Here is a tiny trained network, its code and every weight. The questions are about switching its units off for an input and a class, where a switched-off unit gives its printed mean instead of its output.

import numpy as np


def w(rows, s, z=0):
    codes = np.array(rows[::2]) - 128.0
    scale = np.full(codes.shape[1], s)
    scale[-1] = z or s
    return codes * scale


def f(y):
    return np.maximum(y, 0)


def log_softmax(a):
    a = a - a.max(-1, keepdims=True)
    return a - np.log(np.exp(a).sum(-1, keepdims=True))


def net(x, mask):
    res = np.array(x, float).reshape(1, 6) / 4 @ E
    y = f(res @ A[0][:, :-1].T + A[0][:, -1])
    res = res + np.where(mask, y, B[0][:, -1]) @ B[0][:, :-1]
    return log_softmax(res[-1] @ U[:, :-1].T + U[:, -1])


A, B = {}, {}
E = w([
[122,179,53,125,185,94,176,236,56],'x0',
[95,188,245,145,55,2,165,107,162],'x1',
[169,171,113,89,171,83,184,178,254],'x2',
[199,195,127,230,144,115,107,55,115],'x3',
[179,128,175,132,50,138,62,218,84],'x4',
[66,96,179,172,187,84,36,171,58],'x5',
],0.0077)
A[0] = w([
[131,136,66,87,165,192,155,128,98,166],'N1',
[106,180,205,88,113,84,106,51,144,189],'N2',
[134,80,168,137,159,56,116,155,145,235],'N3',
[130,94,50,115,121,112,179,156,155,157],'N4',
[122,168,107,181,158,75,141,67,152,157],'N5',
[82,105,129,87,173,119,102,141,178,71],'N6',
[215,135,143,167,82,111,75,114,137,225],'N7',
[159,104,61,104,243,177,99,152,152,108],'N8',
[116,73,133,89,165,44,87,200,62,177],'N9',
[207,59,120,193,91,148,68,153,106,196],'N10',
[134,98,34,96,201,151,121,61,160,245],'N11',
[102,66,198,83,165,110,62,135,115,155],'N12',
[132,156,178,196,164,115,159,173,122,168],'N13',
[130,206,150,226,163,45,100,215,142,136],'N14',
[115,105,213,96,84,12,172,74,181,185],'N15',
[116,99,142,109,165,98,73,153,76,64],'N16',
[156,121,142,144,225,125,97,180,101,179],'N17',
[137,133,2,88,71,128,207,102,120,139],'N18',
[153,132,50,73,158,227,117,118,177,213],'N19',
[249,147,124,188,127,147,93,109,118,216],'N20',
[47,75,133,122,164,125,123,69,77,247],'N21',
[148,177,124,223,181,32,137,71,147,215],'N22',
[157,224,120,186,157,115,199,101,137,177],'N23',
[194,120,144,71,105,91,102,125,212,80],'N24',
[199,101,47,184,117,138,92,127,91,138],'N25',
[138,98,134,216,107,111,131,56,181,243],'N26',
[171,138,135,232,74,175,75,68,111,254],'N27',
[135,194,83,189,125,111,75,99,119,130],'N28',
[108,59,144,105,126,78,106,80,143,155],'N29',
[105,135,214,128,131,52,138,167,194,145],'N30',
[68,216,120,183,169,105,127,126,82,180],'N31',
[160,157,124,119,141,94,121,183,121,198],'N32',
[215,164,116,172,89,137,96,116,127,227],'N33',
[176,175,113,158,125,169,62,84,137,154],'N34',
[73,115,123,151,111,97,92,184,51,193],'N35',
[106,129,146,80,115,114,140,123,183,160],'N36',
],0.01,0.0033)
B[0] = w([
[198,72,129,33,132,163,179,182,192,211],'N1',
[129,124,107,74,158,183,180,136,254,218],'N2',
[71,134,105,106,99,48,211,133,99,192],'N3',
[122,85,146,99,124,156,131,183,133,193],'N4',
[166,226,194,222,152,110,113,16,118,186],'N5',
[87,63,138,110,75,93,107,106,179,166],'N6',
[129,48,130,89,66,111,79,93,114,197],'N7',
[100,46,117,77,63,138,118,89,222,228],'N8',
[59,213,11,129,90,127,135,165,193,215],'N9',
[141,149,171,80,42,119,114,108,67,208],'N10',
[125,152,183,118,202,145,133,163,205,228],'N11',
[69,144,98,88,98,117,173,196,96,204],'N12',
[149,126,98,72,97,80,217,95,112,175],'N13',
[198,191,96,56,109,121,250,84,46,216],'N14',
[98,112,95,14,107,129,145,107,224,252],'N15',
[88,172,80,135,100,108,162,134,124,175],'N16',
[128,47,71,77,116,105,173,122,162,195],'N17',
[247,25,201,81,202,154,215,176,97,214],'N18',
[151,34,184,112,177,206,112,159,165,244],'N19',
[161,108,197,174,55,71,45,103,97,203],'N20',
[87,225,102,87,171,161,117,162,151,209],'N21',
[199,233,192,164,80,77,149,33,71,221],'N22',
[191,129,171,102,157,152,132,80,94,197],'N23',
[100,66,149,101,144,119,89,148,122,186],'N24',
[121,93,172,63,16,80,85,94,121,194],'N25',
[163,128,126,153,146,222,172,58,112,207],'N26',
[194,108,157,129,134,206,78,66,55,229],'N27',
[179,110,180,166,67,140,107,68,130,178],'N28',
[80,169,109,66,146,152,185,175,168,180],'N29',
[125,80,104,47,37,56,143,123,124,219],'N30',
[124,181,152,105,80,66,132,112,109,191],'N31',
[148,116,73,144,56,148,131,114,100,181],'N32',
[148,79,161,134,54,155,103,114,89,194],'N33',
[135,107,122,168,141,174,39,127,144,183],'N34',
[64,232,80,162,68,92,113,110,111,208],'N35',
[97,58,162,66,106,156,121,193,162,181],'N36',
],0.0071,0.012)
U = w([
[184,135,157,121,111,103,143,112,58,73],'0',
[138,156,161,174,115,160,64,77,106,165],'1',
[92,152,80,110,101,103,142,126,165,118],'2',
[84,88,142,98,123,124,94,185,165,140],'3',
[133,109,56,251,182,74,86,138,151,2],'4',
[118,188,165,144,193,117,176,108,157,99],'5',
[148,109,121,102,147,201,169,149,149,168],'6',
[69,193,102,146,126,101,128,194,58,159],'7',
],0.013,0.0062)

Each question gives the input, the list of numbers given to net, and the class t.
The units are the neurons (one row each of A and B). Each row of codes is followed by its name. A weight is (code - 128) times the scale printed after its matrix; where a second scale follows, it is the last column's (A, B and U).
mask holds one flag per neuron, in row order. A switched-off neuron (its flag False) gives its mean, the last column of its row in B, instead of its output. The means were averaged over made-up inputs and are rounded, as every weight is.
A unit's drop is (log p(t) with every unit on - log p(t) with that unit switched off) / (log p(t) with every unit on - log p(t) with every unit switched off).
The circuit of an input: a set's keep is (log p(t) with only the set's units on - log p(t) with every unit switched off) / (log p(t) with every unit on - log p(t) with every unit switched off). Starting from the 12 units with the biggest drops (on a tie, the unit counted first), units are removed one at a time, each time the one whose removal leaves the highest keep (on an exact tie, the one counted first), for as long as the keep stays at least 0.8.
circuit, biggest first: the units of the circuit, biggest drop first
most important unit: the unit with the biggest drop
top k neurons: the k neurons with the biggest drops, biggest first
drop when u is switched off: that unit's drop, to one decimal
input [8,8,8,-4,-5,-8], class 6: circuit, biggest first : (N18)
input [0,-8,-1,-7,7,4], class 2: circuit, biggest first : (N9 N35)
input [0,-7,8,6,8,-3], class 1: circuit, biggest first : (N20 N34)
input [4,-8,-3,3,3,-4], class 3: circuit, biggest first : (N25 N14)
input [-1,-2,1,-3,-5,4], class 3: circuit, biggest first : (N14 N26)
input [-5,7,4,6,-6,8], class 5: top 3 neurons : (N2 N15 N5)
input [-6,0,-3,-6,-3,4], class 2: circuit, biggest first : (N19 N18)
input [-2,6,1,7,-6,-7], class 0: top 3 neurons : (N18 N22 N23)
input [-3,7,-8,2,-7,7], class 5: top 2 neurons : (N5 N22)
input [7,-6,5,6,8,-5], class 0: top 2 neurons : (N20 N25)
input [-3,6,-6,-1,5,8], class 2: top 2 neurons : (N2 N15)
input [-2,6,-4,0,6,7], class 2: top 2 neurons : (N2 N15)
input [0,-7,4,7,7,0], class 1: top 2 neurons : (N34 N18)
input [4,1,1,-3,-7,8], class 2: top 2 neurons : (N17 N6)
input [0,1,-6,2,1,3], class 1: most important unit : N27
input [1,-4,-8,4,1,8], class 7: drop when N12 is switched off : 0.1
input [-1,1,8,-8,-3,-7], class 3: drop when N36 is switched off : 0.3
input [6,3,0,0,-1,4], class 7: drop when N8 is switched off : 0.1
input [-1,8,-1,3,3,8], class 2: drop when N15 is switched off : 0.2
input [1,0,6,8,3,-1], class 0: most important unit : N14
